[[116 149 140 132 107 132 112 141 137 139 120]
 [129 150 127 120 140 119 116 134 109 122 125]
 [139 114 115 131 134 116 143 109 121 109 145]
 [117 111 140 142 111 138 120 107 143 136 106]
 [142 114 120 141 142 134 110 142 131 155 140]
 [121 106 114 117 111 111 127 157 124 128 133]
 [109 117 124 125 135 139 145 120 146 135 115]]
|
[[109 117 124 125 135 139 145 120 146 135 115]
 [116 149 140 132 107 132 112 141 137 139 120]
 [117 111 140 142 111 138 120 107 143 136 106]
 [121 106 114 117 111 111 127 157 124 128 133]
 [129 150 127 120 140 119 116 134 109 122 125]
 [139 114 115 131 134 116 143 109 121 109 145]
 [142 114 120 141 142 134 110 142 131 155 140]]

[[128 116 117 122]
 [120 128 117 123]
 [134 116 112 138]
 [139 108 118 138]
 [115 126 106 118]
 [125 124 120 131]
 [108 136 125 121]
 [135 108 121 132]
 [142 107 123 142]]
|
[[108 136 125 121]
 [115 126 106 118]
 [120 128 117 123]
 [125 124 120 131]
 [128 116 117 122]
 [134 116 112 138]
 [135 108 121 132]
 [139 108 118 138]
 [142 107 123 142]]

[[105 134 145 120 132]
 [117 149 133 139 149]
 [107 135 134 130 112]
 [141 127 129 126 137]
 [147 122 120 126 134]
 [119 145 132 135 145]
 [109 134 139 131 128]
 [146 128 110 133 125]]
|
[[105 134 145 120 132]
 [107 135 134 130 112]
 [109 134 139 131 128]
 [117 149 133 139 149]
 [119 145 132 135 145]
 [141 127 129 126 137]
 [146 128 110 133 125]
 [147 122 120 126 134]]

[[137 133 137 132 128 137 135 137 137 138 132 138 139 135]
 [122 134 118 129 128 130 119 126 113 121 122 129 116 120]
 [126 100 125 130 128 104 123 121 129 122 116 116 127 124]
 [139 119 135 131 128 128 134 127 133 133 132 132 134 135]
 [127 140 130 116 128 137 129 131 133 128 133 126 131 127]]
|
[[122 134 118 129 128 130 119 126 113 121 122 129 116 120]
 [126 100 125 130 128 104 123 121 129 122 116 116 127 124]
 [127 140 130 116 128 137 129 131 133 128 133 126 131 127]
 [137 133 137 132 128 137 135 137 137 138 132 138 139 135]
 [139 119 135 131 128 128 134 127 133 133 132 132 134 135]]

[[123 152]
 [130 152]
 [115 151]
 [119 152]
 [132 151]
 [137 150]
 [134 151]
 [136 150]
 [127 152]]
|
[[115 151]
 [119 152]
 [123 152]
 [127 152]
 [130 152]
 [132 151]
 [134 151]
 [136 150]
 [137 150]]

[[141 135 134 126 133 112 135 127]
 [122 122 123 126 125 130 123 140]
 [125 148 132 128 115 150 131 115]
 [114 130 133 124 139 124 137 125]]
|
[[114 130 133 124 139 124 137 125]
 [122 122 123 126 125 130 123 140]
 [125 148 132 128 115 150 131 115]
 [141 135 134 126 133 112 135 127]]

[[148 122 113]
 [141 123 118]
 [158 121 107]]
|
[[141 123 118]
 [148 122 113]
 [158 121 107]]
---
[[134 121 134 120 133 121 135 120 121 121 120]
 [129 128 128 128 127 128 128 128 127 128 128]
 [118 145 111 145 111 145 113 145 137 145 145]
 [120 143 115 143 115 143 116 143 136 143 143]
 [122 140 118 140 118 140 118 140 135 140 140]
 [148 103 153 103 152 105 153 103 111 103 103]]
|
[[121 120 134 121 134 120 133 121 135 120 121]
 [128 128 129 128 128 128 127 128 128 128 127]
 [145 145 118 145 111 145 111 145 113 145 137]
 [143 143 120 143 115 143 115 143 116 143 136]
 [140 140 122 140 118 140 118 140 118 140 135]
 [103 103 148 103 153 103 152 105 153 103 111]]

[[127 127 129 129]
 [135 100 133 142]
 [129 132 128 126]
 [122 125 132 131]
 [125 144 125 121]
 [133 110 131 137]
 [134 111 130 136]
 [129 131 126 126]
 [123 137 126 123]]
|
[[129 129 127 127]
 [133 142 135 100]
 [128 126 129 132]
 [132 131 122 125]
 [125 121 125 144]
 [131 137 133 110]
 [130 136 134 111]
 [126 126 129 131]
 [126 123 123 137]]

[[156 128 135]
 [104 138 109]
 [103 140 113]
 [139 124 138]]
|
[[128 135 156]
 [138 109 104]
 [140 113 103]
 [124 138 139]]

[[119 129 118 128 116 130 126 111]
 [128 127 127 128 116 123 131 130]
 [127 124 129 124 116 122 130 122]
 [132 123 130 125 116 118 129 135]
 [126 127 125 135 116 133 134 102]
 [126 125 125 117 116 118 124 137]
 [125 123 126 131 116 125 129 114]
 [131 125 130 123 116 125 136 129]
 [126 127 126 122 116 123 129 124]
 [132 128 126 130 116 131 135 120]]
|
[[126 111 119 129 118 128 116 130]
 [131 130 128 127 127 128 116 123]
 [130 122 127 124 129 124 116 122]
 [129 135 132 123 130 125 116 118]
 [134 102 126 127 125 135 116 133]
 [124 137 126 125 125 117 116 118]
 [129 114 125 123 126 131 116 125]
 [136 129 131 125 130 123 116 125]
 [129 124 126 127 126 122 116 123]
 [135 120 132 128 126 130 116 131]]

[[ 98 144 125 120 143 125 142]
 [ 98 140 125 120 143 125 142]
 [104 144 125 120 143 125 142]
 [ 98 144 125 120 144 125 142]
 [133 144 125 117 138 136 142]
 [145 144 125 120 123 131 142]
 [ 98 128 125 127 143 125 142]
 [ 98 144 125 120 146 125 142]
 [139 144 127 118 131 137 142]]
|
[[125 142  98 144 125 120 143]
 [125 142  98 140 125 120 143]
 [125 142 104 144 125 120 143]
 [125 142  98 144 125 120 144]
 [136 142 133 144 125 117 138]
 [131 142 145 144 125 120 123]
 [125 142  98 128 125 127 143]
 [125 142  98 144 125 120 146]
 [137 142 139 144 127 118 131]]

[[135 120 131 127 145 129 118 131 141 136 117 107 129 130 144 108]
 [127 138 119 126 120 127 128 134 128 131 139 135 126 127 139 130]]
|
[[144 108 135 120 131 127 145 129 118 131 141 136 117 107 129 130]
 [139 130 127 138 119 126 120 127 128 134 128 131 139 135 126 127]]

[[123 128 118 128]
 [128 135 120 124]
 [139 113 137 123]
 [135 134 125 128]
 [123 122 116 123]
 [136 132 126 132]
 [127 129 132 127]
 [121 121 121 127]
 [121 128 117 107]]
|
[[118 128 123 128]
 [120 124 128 135]
 [137 123 139 113]
 [125 128 135 134]
 [116 123 123 122]
 [126 132 136 132]
 [132 127 127 129]
 [121 127 121 121]
 [117 107 121 128]]

[[107 126 138]
 [117 140 117]
 [116 137 120]
 [126 156 138]
 [110 135 136]
 [133 154 140]
 [115 137 115]]
|
[[126 138 107]
 [140 117 117]
 [137 120 116]
 [156 138 126]
 [135 136 110]
 [154 140 133]
 [137 115 115]]
